Below is a small trained network, with its code and all its weights. Each question gives an input and a class and asks what happens when units are switched off, that is, made to give their printed mean instead of their output.

import numpy as np


def w(rows, s, z=0):
    codes = np.array(rows[::2]) - 128.0
    scale = np.full(codes.shape[1], s)
    scale[-1] = z or s
    return codes * scale


def f(y):
    return y / 2 * (1 + np.tanh(0.7978845608 * (y + 0.044715 * y**3)))


def log_softmax(a):
    a = a - a.max(-1, keepdims=True)
    return a - np.log(np.exp(a).sum(-1, keepdims=True))


def net(x, mask):
    res = np.array(x, float).reshape(1, 7) / 4 @ E
    y = f(res @ A[0][:, :-1].T + A[0][:, -1])
    res = res + np.where(mask, y, B[0][:, -1]) @ B[0][:, :-1]
    return log_softmax(res[-1] @ U[:, :-1].T + U[:, -1])


A, B = {}, {}
E = w([
[61,115,128,185,58],'x0',
[120,168,238,179,122],'x1',
[86,1,156,183,116],'x2',
[109,112,21,159,217],'x3',
[123,167,40,226,118],'x4',
[121,120,86,76,109],'x5',
[110,183,153,175,69],'x6',
],0.0072)
A[0] = w([
[210,104,196,111,118,59],'N0',
[77,109,130,214,99,102],'N1',
[180,87,204,170,140,56],'N2',
[142,186,42,165,142,86],'N3',
[144,175,98,85,145,250],'N4',
[168,70,146,156,199,9],'N5',
[154,194,149,130,69,202],'N6',
[141,158,112,197,190,254],'N7',
[122,138,130,121,47,56],'N8',
[63,137,140,93,142,148],'N9',
[193,179,250,110,156,243],'N10',
[88,108,113,169,86,73],'N11',
[88,222,150,92,152,215],'N12',
[117,134,184,119,118,38],'N13',
[107,106,191,245,139,189],'N14',
[126,142,29,179,177,166],'N15',
[166,109,108,70,105,74],'N16',
],0.012,0.0044)
B[0] = w([
[54,82,132,53,103,169],'N0',
[104,206,132,187,124,189],'N1',
[71,77,98,127,71,164],'N2',
[168,97,90,145,177,194],'N3',
[154,88,62,169,126,197],'N4',
[191,61,41,151,167,144],'N5',
[227,73,98,135,146,194],'N6',
[188,70,106,193,163,204],'N7',
[157,81,21,124,132,152],'N8',
[125,129,142,171,130,140],'N9',
[127,2,168,59,95,246],'N10',
[144,191,90,160,154,158],'N11',
[215,36,77,129,148,197],'N12',
[118,89,135,67,93,150],'N13',
[62,95,147,197,79,220],'N14',
[184,127,135,135,125,221],'N15',
[127,203,157,188,112,146],'N16',
],0.0082,0.011)
U = w([
[229,105,142,121,176,252],'0',
[124,130,182,121,88,3],'1',
[130,172,98,177,95,28],'2',
[107,156,127,245,110,228],'3',
],0.012,0.0043)

Each question gives the input, the list of numbers given to net, and the class t.
The units are the neurons (one row each of A and B). Each row of codes is followed by its name. A weight is (code - 128) times the scale printed after its matrix; where a second scale follows, it is the last column's (A, B and U).
mask holds one flag per neuron, in row order. A switched-off neuron (its flag False) gives its mean, the last column of its row in B, instead of its output. The means were averaged over made-up inputs and are rounded, as every weight is.
A unit's drop is (log p(t) with every unit on - log p(t) with that unit switched off) / (log p(t) with every unit on - log p(t) with every unit switched off).
The circuit of an input: a set's keep is (log p(t) with only the set's units on - log p(t) with every unit switched off) / (log p(t) with every unit on - log p(t) with every unit switched off). Starting from the 12 units with the biggest drops (on a tie, the unit counted first), units are removed one at a time, each time the one whose removal leaves the highest keep (on an exact tie, the one counted first), for as long as the keep stays at least 0.8.
circuit, biggest first: the units of the circuit, biggest drop first
top k neurons: the k neurons with the biggest drops, biggest first
drop of u: that unit's drop, to one decimal
input [2,-4,1,-8,8,6,-3], class 2: circuit, biggest first => N10; N12; N7; N14
input [5,7,-5,-6,8,5,8], class 0: circuit, biggest first => N6
input [-3,-3,1,-5,-7,5,6], class 1: top 2 neurons => N0; N7
input [5,-8,-5,0,-4,8,-6], class 3: circuit, biggest first => N16; N10
input [-4,-6,2,-1,-1,5,2], class 3: circuit, biggest first => N10; N12
input [7,-1,6,-1,-8,-6,-2], class 1: top 3 neurons => N7; N4; N13
input [8,-1,-7,6,5,-6,-4], class 0: top 2 neurons => N3; N15
input [0,6,-2,-4,-3,-2,-1], class 1: drop of N12 => -0.1
input [-8,1,4,-6,2,-4,2], class 1: drop of N13 => 0.0
input [-3,-3,-1,-4,-3,-1,-8], class 1: drop of N6 => 0.3
input [-8,5,7,-3,1,-1,7], class 1: drop of N10 => 0.2
